Where the symbols take the units:
state | se ge vi fo ri ki
j859 | j806 j805 j529 j655 j650 j196
j705 | j529 j175 j805 j150 j859 j878
j434 | j299 j765 j81 j962 j763 j604
j969 | j178 . j16 j570 j568 j985
j194 | j803 j912 j972 j734 j245 j49
j333 | j386 j602 j49 j245 . j863
j829 | j569 j80 j586 j436 j944 j362
j273 | j150 j832 j892 j116 j240 j705
j630 | j452 j215 j719 j912 j602 j697
j571 | j774 j887 j285 j147 j80 j424
j240 | j655 j892 j150 j878 j596 j859
j116 | j273 j555 j528 j805 j878 j150
j717 | j650 j705 j859 j596 j869 j813
j362 | j267 j541 j14 j569 j947 j590
j763 | j912 j81 j299 j408 j120 j630
j796 | j835 j806 j813 j869 j566 j917
j972 | j602 j604 j630 j120 j803 j361
j719 | j408 j249 j962 j604 j452 j763
j291 | j570 . j417 j95 j268 j969
j715 | j619 j869 j262 j304 j527 j709
j927 | j869 j655 j717 j82 j179 j796
j697 | j120 j434 j763 j452 j734 j972
j163 | j541 j423 j424 j80 j347 j65
j525 | j16 . . j417 j969 j95
j304 | j715 j927 j179 j706 j960 j619
j584 | j997 j436 j590 j947 j832 j275
j528 | j892 j584 j832 j401 j273 j724
j378 | j175 j944 j275 j832 j724 j401
j24 | j947 j347 j362 j944 j142 j584
j209 | j658 j916 j126 j690 j147 j285
j602 | j361 j719 j452 j972 j49 j734
j752 | j943 j209 j147 j424 j65 j80
j361 | j734 j408 j697 j602 j358 j194
j619 | j709 j796 j566 j715 j51 j883
j33 | j32 j709 j447 j475 j456 j412
j526 | j968 . . . j95 j417
j997 | j275 j829 j944 j584 j378 j142
j566 | j706 j813 j835 j262 j709 j304
j267 | j590 j65 j436 j362 j584 j944
j414 | j249 j723 j412 j456 j215 j523
j527 | j51 j262 j619 j960 j475 j447
j179 | j262 j717 j869 j917 j715 j566
j358 | j296 j697 j734 j49 j863 j245
j347 | j14 j424 j541 j586 j362 j436
j813 | j82 j878 j196 j650 j835 j927
j962 | j434 j646 j523 j215 j408 j299
j968 | j417 . . j526 j291 j525
j646 | j765 j527 j475 j412 j523 j456
j854 | j733 j95 j985 j568 j775 j201
j249 | j523 j473 j646 j414 j962 j81
j878 | j240 j528 j273 j529 j196 j655
j120 | j972 j299 j912 j697 j194 j602
j436 | j829 j943 j748 j14 j590 j569
j724 | j805 j275 j175 j892 j705 j116
j473 | j475 j715 j527 j723 j646 j33
j296 | j245 j120 j194 j358 . j333
j803 | j49 j630 j602 j194 j333 j358
j150 | j705 j378 j724 j273 j655 j529
j176 | j147 j201 j209 j423 j752 j571
j275 | j142 j569 j24 j997 j175 j555
j14 | j436 j752 j65 j347 j267 j829
j447 | j723 j706 j883 j51 j32 j473
j386 | j863 j361 j358 j333 . .
j883 | j960 j917 j304 j709 j723 j527
j82 | j927 j240 j596 j813 j917 j869
j456 | j414 j447 j32 j765 j180 j249
j765 | j456 j51 j33 j646 j81 j414
j774 | j424 j775 j423 j571 j163 j752
j733 | j201 j291 j268 j854 j690 j126
j147 | j571 j126 j658 j176 j943 j774
j917 | j179 j596 j927 j835 j304 j262
j887 | j775 j178 j854 j126 j285 j690
j423 | j176 j733 j690 j285 j424 j147
j655 | j859 j724 j705 j240 j717 j806
j32 | j412 j883 j723 j33 j414 j646
j196 | j596 j273 j240 j806 j82 j717
j49 | j358 j452 j361 j803 j386 j296
j863 | . j734 j296 j386 . .
j201 | j126 j570 j916 j733 j209 j887
j16 | j95 . j526 j525 j178 j291
j95 | j291 . j968 j16 j985 j570
j81 | j180 j33 j456 j523 j299 j215
j892 | j724 j997 j378 j528 j150 j805
j947 | j584 j14 j267 j24 j555 j997
j650 | j813 j529 j806 j717 j796 j82
j417 | j525 . . j968 j570 j16
j723 | j473 j304 j960 j447 j412 j475
j985 | j268 j968 j291 j178 j733 j916
j80 | j163 j285 j774 j943 j586 j541
j805 | j116 j142 j401 j724 j529 j273
j586 | j347 j774 j163 j748 j569 j14
j916 | j568 j525 j969 j268 j126 j854
j706 | j304 j82 j917 j566 j883 j715
j590 | j944 j748 j829 j267 j997 j24
j142 | j555 j362 j947 j275 j401 j832
j424 | j752 j690 j176 j774 j541 j943
j944 | j24 j586 j569 j590 j275 j947
j51 | j447 j566 j709 j527 j33 j723
j215 | j962 j412 j249 j180 j719 j434
j960 | j527 j179 j715 j883 j473 j51
j65 | j748 j147 j943 j541 j436 j586
j245 | j333 j972 j803 j296 . j386
j569 | j362 j163 j347 j829 j24 j267
j555 | j832 j267 j584 j142 j528 j378
j475 | j33 j619 j51 j473 j765 j32
j268 | j916 j417 j570 j985 j201 j568
j178 | j985 j526 j95 j969 j854 j268
j126 | j887 j969 j568 j201 j658 j775
j709 | j883 j835 j706 j619 j447 j960
j835 | j917 j196 j82 j796 j706 j179
j943 | j80 j658 j571 j752 j748 j163
j262 | j566 j650 j796 j179 j619 j706
j285 | j423 j854 j775 j658 j774 j176
j658 | j285 j568 j887 j209 j571 j423
j806 | j196 j116 j878 j859 j813 j596
j604 | j719 j414 j215 j299 j630 j408
j175 | j401 j24 j142 j378 j805 j528
j570 | j969 . j525 j291 j916 j178
j529 | j878 j401 j116 j705 j806 j240
j568 | j854 j16 j178 j916 j887 j733
j523 | j81 j475 j765 j249 j434 j180
j912 | j630 j180 j604 j763 j972 j452
j401 | j528 j947 j555 j175 j116 j892
j541 | j65 j176 j752 j163 j14 j748
j869 | j796 j859 j650 j927 j262 j835
j690 | j209 j268 j201 j775 j176 j658
j299 | j604 j456 j180 j434 j912 j719
j408 | j763 j523 j434 j719 j697 j912
j412 | j646 j960 j473 j32 j249 j765
j734 | j194 j763 j120 j361 j296 j803
j832 | j378 j590 j997 j555 j892 j175
j775 | j690 j985 j733 j887 j423 j209
j452 | j697 j962 j408 j630 j361 j120
j748 | j586 j571 j80 j65 j829 j347
j596 | j717 j150 j655 j196 j927 j650
j180 | j215 j32 j414 j81 j604 j962

In the rows, 520 means zero.

The rows follow the links: the fewer symbols apart two units are, the more alike their rows tend to be.

Rows of some units; one shown again gets a slightly different row:
j362
[ 437  619  602  481  696  525  451  433  423  882  813  443  584  384  275  920  245  394  461  575  389  543  726  615  348  535  102  557  454  204  833  794  617  930  329  598  672  483  617  374  743  671  518  714  357  394  424  592  640  274]
j361
[ 604  435  431  565  341  513  580  585  616  156  208  586  482  663  746  113  804  660  574  452  642  488  324  428  703  511  924  492  603  847  212  249  414  109  708  427  355  568  400  665  302  378  521  337  672  652  616  474  413  766]
j194
[ 596  427  434  553  343  513  589  597  610  165  221  599  476  663  758  108  804  651  572  450  649  498  315  431  698  502  931  493  591  841  205  248  418  107  716  428  361  562  410  678  300  376  523  339  667  642  618  465  402  768]
j447
[ 575  545  509  616  371  524  498  514  552  239   72  573  595  804  601   85  883  735  542  471  555  431  368  435  744  528  758  565  633  903  241  352  421  143  669  444  336  658  197  636  319  529  550  391  546  602  657  620  464  759]
j180
[ 580  485  474  588  355  518  544  554  581  189  135  587  530  734  695   83  846  704  559  461  608  457  343  427  728  517  850  528  622  879  215  290  416  115  701  430  347  616  301  655  309  456  538  359  613  624  632  533  431  772]
j917
[ 529  640  566  645  428  524  432  437  502  352   19  546  689  879  457  128  902  782  502  484  484  387  429  445  750  552  569  621  663  878  316  466  439  236  605  467  351  723   75  576  374  675  570  468  458  565  673  739  519  728]
j715
[ 551  599  541  633  402  519  473  478  518  288   37  572  637  844  547   90  901  763  528  471  531  395  393  434  756  540  672  590  656  903  267  403  427  191  644  443  337  687  133  609  344  596  557  423  503  588  674  681  495  746]
j150
[ 430  782  691  614  646  535  333  328  370  782  336  458  770  750  154  589  594  645  432  564  310  412  690  549  561  580   59  673  589  537  686  803  559  725  383  571  533  696  155  386  643  882  571  688  252  418  574  842  666  429]
j912
[ 596  455  449  575  349  515  570  574  605  173  181  586  503  695  718   97  827  671  566  457  630  471  324  425  712  511  891  507  601  860  207  267  413  106  705  419  343  584  359  659  297  410  523  342  647  633  624  499  409  772]
j859
[ 461  777  667  656  565  531  345  333  400  622  125  488  784  870  225  375  760  742  452  542  345  363  596  502  675  583  209  684  635  728  536  694  513  525  456  522  438  752   24  457  530  863  580  612  290  471  645  872  631  554]
j586
[ 438  587  586  467  691  532  470  465  444  866  867  448  541  339  310  944  221  367  471  580  410  562  712  615  327  530  149  537  434  174  823  767  621  938  330  607  684  455  685  374  741  632  516  692  393  408  411  537  615  273]
j697
[ 600  448  452  570  347  521  574  587  610  172  190  592  496  682  731   99  819  667  570  452  642  483  321  421  703  513  914  496  603  862  208  263  419  108  709  433  351  571  380  671  295  399  525  347  653  632  624  490  406  777]
j347
[ 441  586  589  468  689  518  465  459  439  868  855  445  542  351  309  932  221  365  464  588  414  559  715  619  332  539  142  537  438  183  832  771  630  931  326  611  681  460  672  369  738  635  512  690  392  401  414  551  627  272]
j962
[ 594  478  462  571  357  517  558  561  594  188  139  583  523  724  698   87  846  695  559  460  615  457  335  426  724  513  864  520  605  878  219  281  413  120  705  434  346  596  310  660  309  436  531  362  621  628  630  533  415  776]
j878
[ 440  794  684  639  614  531  333  330  382  710  228  478  786  816  175  478  684  706  439  553  318  378  642  532  615  579  121  689  614  629  616  760  532  627  416  545  482  734   70  415  582  888  579  658  274  444  612  871  653  489]
j806
[ 470  776  661  653  546  531  346  340  405  595   99  500  779  890  255  331  791  756  448  528  358  362  576  499  685  572  241  685  640  753  504  675  499  492  470  518  427  755   21  467  505  857  582  603  307  479  648  865  624  574]
j386
[ 600  402  421  549  336  510  592  609  623  162  239  592  453  640  769  129  787  642  582  450  652  502  310  429  685  503  948  478  577  828  207  238  413  102  714  430  362  548  432  679  296  354  512  331  675  645  605  446  389  764]
j80
[ 451  564  571  458  684  525  492  475  454  848  898  446  513  313  338  952  193  347  481  582  425  577  707  614  316  522  173  521  424  167  827  762  628  924  338  611  696  434  723  384  736  599  499  686  413  413  401  510  614  268]
j378
[ 421  714  650  544  695  533  372  380  379  883  624  440  670  548  183  813  371  494  443  578  339  481  726  593  428  553   34  619  503  321  804  842  604  885  317  603  619  580  411  354  715  798  552  720  295  393  486  715  666  314]
j475
[ 576  533  497  610  372  523  516  520  556  227   87  576  585  788  629   87  881  734  541  471  562  434  358  428  746  531  784  551  638  899  239  334  417  134  673  427  338  636  222  638  318  515  543  390  571  607  656  603  457  763]
j24
[ 430  644  625  490  703  525  438  413  412  887  763  440  605  433  248  902  274  416  452  589  374  525  727  608  367  538   73  571  466  232  830  817  622  929  323  616  666  512  565  357  734  715  525  722  340  396  441  616  659  277]
j14
[ 436  590  597  471  691  524  467  456  434  868  847  442  546  363  303  936  221  369  463  582  401  560  715  614  336  541  126  543  438  185  831  783  624  935  324  607  685  461  667  368  743  645  516  704  387  406  418  555  627  272]
j49
[ 604  421  433  551  340  520  594  597  616  157  222  597  477  652  765  115  796  657  579  452  646  495  321  431  690  501  933  484  590  838  210  243  412  109  722  431  363  558  411  668  303  369  523  339  670  636  611  457  403  762]
j285
[ 462  523  558  448  674  526  518  505  473  829  938  456  484  271  389  964  171  316  489  578  449  592  693  616  306  517  224  498  416  148  819  728  621  919  353  602  695  400  791  393  730  550  498  666  448  416  391  466  600  266]
j81
[ 585  491  467  589  358  512  538  557  589  188  133  586  536  739  691   85  852  703  557  457  604  454  339  429  724  518  847  522  616  883  219  296  420  120  696  430  342  612  300  660  301  451  531  368  615  626  637  553  428  770]
j299
[ 594  466  464  580  354  528  553  569  593  175  169  598  514  713  704   92  839  691  568  455  621  465  330  424  717  516  876  517  616  880  203  279  412  103  712  433  351  603  330  665  302  434  530  344  629  629  625  517  422  774]
j947
[ 433  653  628  505  696  525  428  419  410  885  760  445  610  445  243  895  281  424  459  585  376  520  731  604  370  544   76  582  473  234  827  813  617  930  315  611  659  525  549  352  732  717  528  722  334  397  446  627  654  283]
j630
[ 598  445  455  571  345  516  566  580  606  164  186  595  491  686  730  105  821  674  565  456  629  483  328  425  712  509  900  497  607  862  207  274  413  104  703  429  353  580  368  666  303  406  528  343  652  643  620  494  404  767]
j176
[ 453  531  560  444  675  526  499  496  465  844  928  455  486  280  380  960  174  324  492  569  445  594  687  614  306  520  212  507  414  148  817  733  620  919  350  609  698  412  772  382  726  566  497  673  439  427  395  469  602  272]
j568
[ 462  495  531  426  671  516  527  530  491  804  965  464  447  243  425  953  159  297  496  570  473  612  667  609  297  511  275  479  403  146  801  688  616  902  367  594  703  384  847  406  720  509  485  647  478  426  386  426  579  272]
j869
[ 520  686  589  646  458  523  406  425  470  393   21  535  714  898  413  163  895  780  491  491  446  374  460  454  747  558  500  634  664  866  356  513  457  288  580  471  359  733   49  556  403  723  573  492  415  551  682  784  539  697]
j473
[ 570  539  503  612  372  516  504  515  558  234   80  574  582  789  621   81  878  737  548  463  573  433  363  429  741  531  776  554  634  905  232  341  419  139  684  441  338  644  219  631  317  525  545  384  567  611  649  609  459  773]
j273
[ 426  781  682  607  658  531  335  326  367  806  377  454  762  725  148  636  561  628  432  566  311  414  703  566  537  573   41  673  575  503  704  820  567  751  370  580  544  684  183  374  654  881  569  698  255  414  562  834  673  407]

Each walk starts at a row. The symbols on each line, taken left to right, move it on to the next unit.
Each answer is a row, close to the row of the unit it stands for.
start [ 421  762  679  589  677  526  352  344  371  852  484  444  737  654  158  721  477  573  440  574  324  431  715  581  489  571   21  646  545  421  759  833  597  828  332  595  580  641  274  369  686  847  564  717  261  403  533  794  677  367]
ki ri fo ge ge ge ri [ 430  630  613  486  696  520  443  429  427  876  799  439  577  393  268  918  248  396  462  584  388  535  720  612  357  535   98  560  451  205  821  795  628  926  323  611  671  494  603  367  732  686  519  707  361  393  422  593  644  274]
vi ge ki ki [ 447  573  587  458  690  524  476  470  446  860  876  446  524  329  324  939  199  352  475  582  414  567  716  606  326  521  151  528  432  171  829  770  625  932  333  614  695  441  701  378  744  620  514  691  408  419  410  530  621  268]
start [ 427  700  655  536  690  531  396  388  389  881  652  448  664  524  190  833  355  487  438  584  336  483  734  594  414  557   27  611  498  297  812  835  606  905  317  602  632  576  432  350  726  782  550  717  294  393  481  704  668  308]
ki vi fo se ri [ 426  737  671  561  687  529  371  366  388  868  576  440  693  592  171  790  405  517  442  585  330  470  727  589  443  565   16  627  522  352  784  845  599  870  327  600  608  601  363  360  707  817  550  719  279  391  500  741  676  329]
ki vi ki se ge [ 431  659  632  518  700  527  419  409  404  896  734  446  617  449  229  890  292  433  453  583  369  518  727  610  386  550   62  590  467  251  831  818  614  928  316  611  655  526  522  356  725  728  530  719  334  392  451  639  649  284]
start [ 429  771  682  595  661  529  349  341  371  841  448  457  742  673  149  687  500  590  433  577  317  430  708  575  503  573   26  661  554  446  744  824  578  807  348  590  570  653  245  375  674  866  567  705  259  408  547  804  673  375]
fo ge ki ge se ri ki [ 429  689  649  523  702  530  402  394  395  886  687  433  647  497  201  855  333  458  445  585  345  489  735  599  399  556   36  603  490  280  824  825  614  916  318  617  649  555  478  357  728  763  540  720  313  391  467  676  667  295]
se ki fo vi fo ge ge [ 453  556  573  452  683  528  490  485  449  850  895  450  506  311  348  948  190  341  478  579  434  577  704  618  316  528  183  518  424  163  822  751  616  930  338  595  693  432  729  386  737  601  505  679  422  407  402  501  606  264]
start [ 449  574  585  459  692  523  476  467  441  857  885  451  523  326  330  948  202  349  470  578  422  566  711  613  319  527  165  526  424  164  823  763  628  925  335  610  689  440  713  378  731  615  511  680  402  412  410  523  617  267]
fo ri vi vi se ri [ 458  582  586  461  693  524  474  460  438  866  864  442  530  334  317  938  217  354  472  580  417  569  711  609  328  538  143  532  430  173  833  766  628  931  331  614  687  447  691  374  743  629  506  687  398  404  411  544  623  266]
ki ge ki ki [ 450  568  585  453  690  525  490  476  440  861  885  453  514  321  335  953  199  349  472  577  430  570  709  617  315  525  173  523  429  171  829  753  620  932  330  607  689  440  720  381  731  605  504  683  413  405  403  514  617  272]
start [ 417  751  674  573  681  531  363  352  378  858  517  443  718  629  155  744  457  554  433  581  316  447  715  581  476  567   16  644  543  391  768  843  593  850  332  598  594  631  304  364  694  845  558  717  266  398  520  771  675  344]
se fo ri se [ 439  792  685  616  636  527  331  325  370  761  302  468  775  772  153  559  626  670  433  551  313  390  675  534  578  580   71  687  605  565  662  787  558  701  388  568  512  712  127  409  618  888  575  679  255  433  591  858  669  440]
ki ki ri ge ri se ri [ 504  715  618  662  483  526  387  392  452  466   24  530  751  903  357  206  873  788  475  502  420  372  501  466  735  567  421  657  661  852  392  567  461  350  546  486  381  749   10  528  433  764  586  532  380  530  671  813  574  664]
start [ 455  796  674  652  587  528  332  327  386  680  191  485  790  840  197  446  715  723  440  536  328  374  628  524  634  577  145  684  630  660  583  741  522  597  430  545  469  748   55  434  568  877  587  644  271  454  629  874  643  515]
ki ki vi fo ri ge fo [ 427  776  679  599  669  526  350  332  373  820  417  449  758  698  153  659  522  605  434  573  318  420  698  561  526  570   25  671  565  467  734  827  571  780  348  574  563  671  217  379  667  870  564  707  258  410  560  813  674  390]
vi vi vi fo fo ri [ 427  696  654  522  701  523  405  396  390  892  666  444  649  504  206  843  339  473  443  591  350  495  732  601  413  554   34  605  493  286  816  836  613  908  324  604  643  559  459  359  728  769  543  712  311  394  476  694  660  295]
start [ 452  557  573  449  688  525  494  481  451  853  909  448  509  306  351  954  184  336  479  576  432  578  698  611  308  524  182  517  420  154  820  754  621  927  342  609  696  428  738  384  738  582  495  679  429  414  398  496  619  260]
vi vi vi fo ri ri [ 458  541  574  443  686  518  502  490  466  843  912  453  488  293  373  952  185  327  484  582  442  586  698  611  304  521  207  512  419  158  829  733  619  924  345  608  692  417  756  383  729  566  491  665  440  419  394  490  604  273]
ge se se ri fo ri [ 454  550  575  450  681  520  493  488  453  850  911  447  499  304  358  957  186  330  485  576  436  587  704  614  318  524  196  516  425  159  821  737  623  921  345  612  692  425  746  385  730  587  502  675  431  410  405  488  608  266]
start [ 438  605  596  475  702  531  459  443  432  873  833  443  557  361  300  934  221  370  466  590  396  551  714  611  336  532  122  547  441  191  829  786  615  936  326  610  687  469  652  369  736  650  511  707  384  404  415  553  640  271]
vi ge ki ki ge [ 460  524  554  435  678  516  517  512  468  830  940  456  472  268  386  957  168  315  490  571  455  592  683  615  301  514  236  494  408  141  807  725  629  912  348  606  696  405  791  392  725  547  496  656  453  423  385  461  598  267]
ki vi vi ri se fo [ 462  523  553  443  676  516  520  511  471  819  944  456  477  262  394  953  163  316  491  570  459  601  689  616  305  511  238  494  406  147  818  716  618  911  353  606  702  405  792  397  734  549  504  651  452  420  391  454  602  268]
